Below are the code and all the weights of a small trained network. Each question names an input and a class and asks about switching units off, where a switched-off unit gives its printed mean instead of its output.

import numpy as np


def w(rows, s, z=0):
    codes = np.array(rows[::2]) - 128.0
    scale = np.full(codes.shape[1], s)
    scale[-1] = z or s
    return codes * scale


def f(y):
    return np.maximum(y, 0)


def log_softmax(a):
    a = a - a.max(-1, keepdims=True)
    return a - np.log(np.exp(a).sum(-1, keepdims=True))


def net(x, mask):
    res = np.array(x, float).reshape(1, 3) / 4 @ E
    y = f(res @ A[0][:, :-1].T + A[0][:, -1])
    res = res + np.where(mask, y, B[0][:, -1]) @ B[0][:, :-1]
    return log_softmax(res[-1] @ U[:, :-1].T + U[:, -1])


A, B = {}, {}
E = w([
[140,126,146,173,135,152,95,47,231,142],'x0',
[111,195,87,104,92,64,73,136,150,176],'x1',
[22,154,149,155,102,118,138,64,3,144],'x2',
],0.016)
A[0] = w([
[93,153,127,98,79,55,181,184,32,82,252],'neuron 1',
[121,67,166,98,134,164,203,121,35,93,164],'neuron 2',
[122,154,131,31,122,124,159,173,132,126,35],'neuron 3',
[173,79,88,91,188,174,173,145,166,42,132],'neuron 4',
[218,51,105,74,148,142,118,176,167,105,192],'neuron 5',
[188,101,54,16,95,119,98,241,185,126,147],'neuron 6',
[112,81,166,235,115,143,110,12,137,122,233],'neuron 7',
[214,82,174,169,138,166,129,169,169,79,200],'neuron 8',
],0.011,0.0027)
B[0] = w([
[84,153,111,130,155,191,221,189,96,172,252],'neuron 1',
[88,60,154,129,128,181,111,86,77,142,231],'neuron 2',
[116,138,143,157,168,85,126,145,146,80,165],'neuron 3',
[161,118,123,178,171,113,92,121,98,181,212],'neuron 4',
[174,104,111,91,163,79,127,93,174,213,225],'neuron 5',
[178,185,33,98,168,80,85,154,172,139,234],'neuron 6',
[146,115,109,250,144,150,113,134,183,67,214],'neuron 7',
[116,70,78,171,150,58,160,89,162,180,220],'neuron 8',
],0.013,0.022)
U = w([
[77,126,177,66,88,174,151,149,63,142,153],'0',
[130,141,150,97,154,151,194,193,119,108,3],'1',
[111,74,177,153,153,193,115,95,94,113,180],'2',
[149,85,137,191,179,124,159,100,135,148,182],'3',
[140,142,191,179,76,139,109,83,163,10,149],'4',
[133,179,91,154,152,144,137,166,135,95,123],'5',
[198,120,131,73,151,76,75,132,116,141,122],'6',
],0.013,0.004)

Each question gives the input, the list of numbers given to net, and the class t.
The units are the neurons (one row each of A and B). Each row of codes is followed by its name. A weight is (code - 128) times the scale printed after its matrix; where a second scale follows, it is the last column's (A, B and U).
mask holds one flag per neuron, in row order. A switched-off neuron (its flag False) gives its mean, the last column of its row in B, instead of its output. The means were averaged over made-up inputs and are rounded, as every weight is.
A unit's drop is (log p(t) with every unit on - log p(t) with that unit switched off) / (log p(t) with every unit on - log p(t) with every unit switched off).
The circuit of an input: a set's keep is (log p(t) with only the set's units on - log p(t) with every unit switched off) / (log p(t) with every unit on - log p(t) with every unit switched off). Starting from all 8 units, units are removed one at a time, each time the one whose removal leaves the highest keep (on an exact tie, the one counted first), for as long as the keep stays at least 0.8.
units of the circuit, in order: the units of the circuit, biggest drop first
unit that matters most: the unit with the biggest drop
top k neurons: the k neurons with the biggest drops, biggest first
drop when u is switched off: that unit's drop, to one decimal
input [1,7,3], class 0: top 2 neurons => (neuron 6; neuron 7)
input [-6,4,-3], class 5: units of the circuit, in order => (neuron 1; neuron 6)
input [-6,-5,0], class 2: units of the circuit, in order => (neuron 2; neuron 6)
input [-7,6,2], class 1: units of the circuit, in order => (neuron 1)
input [-2,-1,-2], class 6: units of the circuit, in order => (neuron 7; neuron 1)
input [-1,-6,1], class 2: units of the circuit, in order => (neuron 2; neuron 6)
input [1,8,4], class 0: top 2 neurons => (neuron 6; neuron 7)
input [-7,6,0], class 5: top 2 neurons => (neuron 6; neuron 2)
input [4,7,-1], class 6: top 2 neurons => (neuron 1; neuron 7)
input [-7,-8,3], class 0: top 2 neurons => (neuron 1; neuron 7)
input [5,-8,6], class 2: top 3 neurons => (neuron 2; neuron 6; neuron 3)
input [5,-7,6], class 4: top 2 neurons => (neuron 7; neuron 1)
input [-3,8,6], class 0: top 2 neurons => (neuron 6; neuron 7)
input [-4,-4,-6], class 6: units of the circuit, in order => (neuron 6)
input [0,6,0], class 5: top 2 neurons => (neuron 5; neuron 4)
input [3,-8,4], class 2: top 3 neurons => (neuron 2; neuron 6; neuron 5)
input [3,6,4], class 4: drop when neuron 5 is switched off => 0.2
input [1,7,7], class 5: drop when neuron 6 is switched off => -0.3
input [0,-4,5], class 2: drop when neuron 5 is switched off => 0.0
input [-1,4,0], class 5: drop when neuron 5 is switched off => 0.4
input [6,-4,8], class 4: unit that matters most => neuron 7
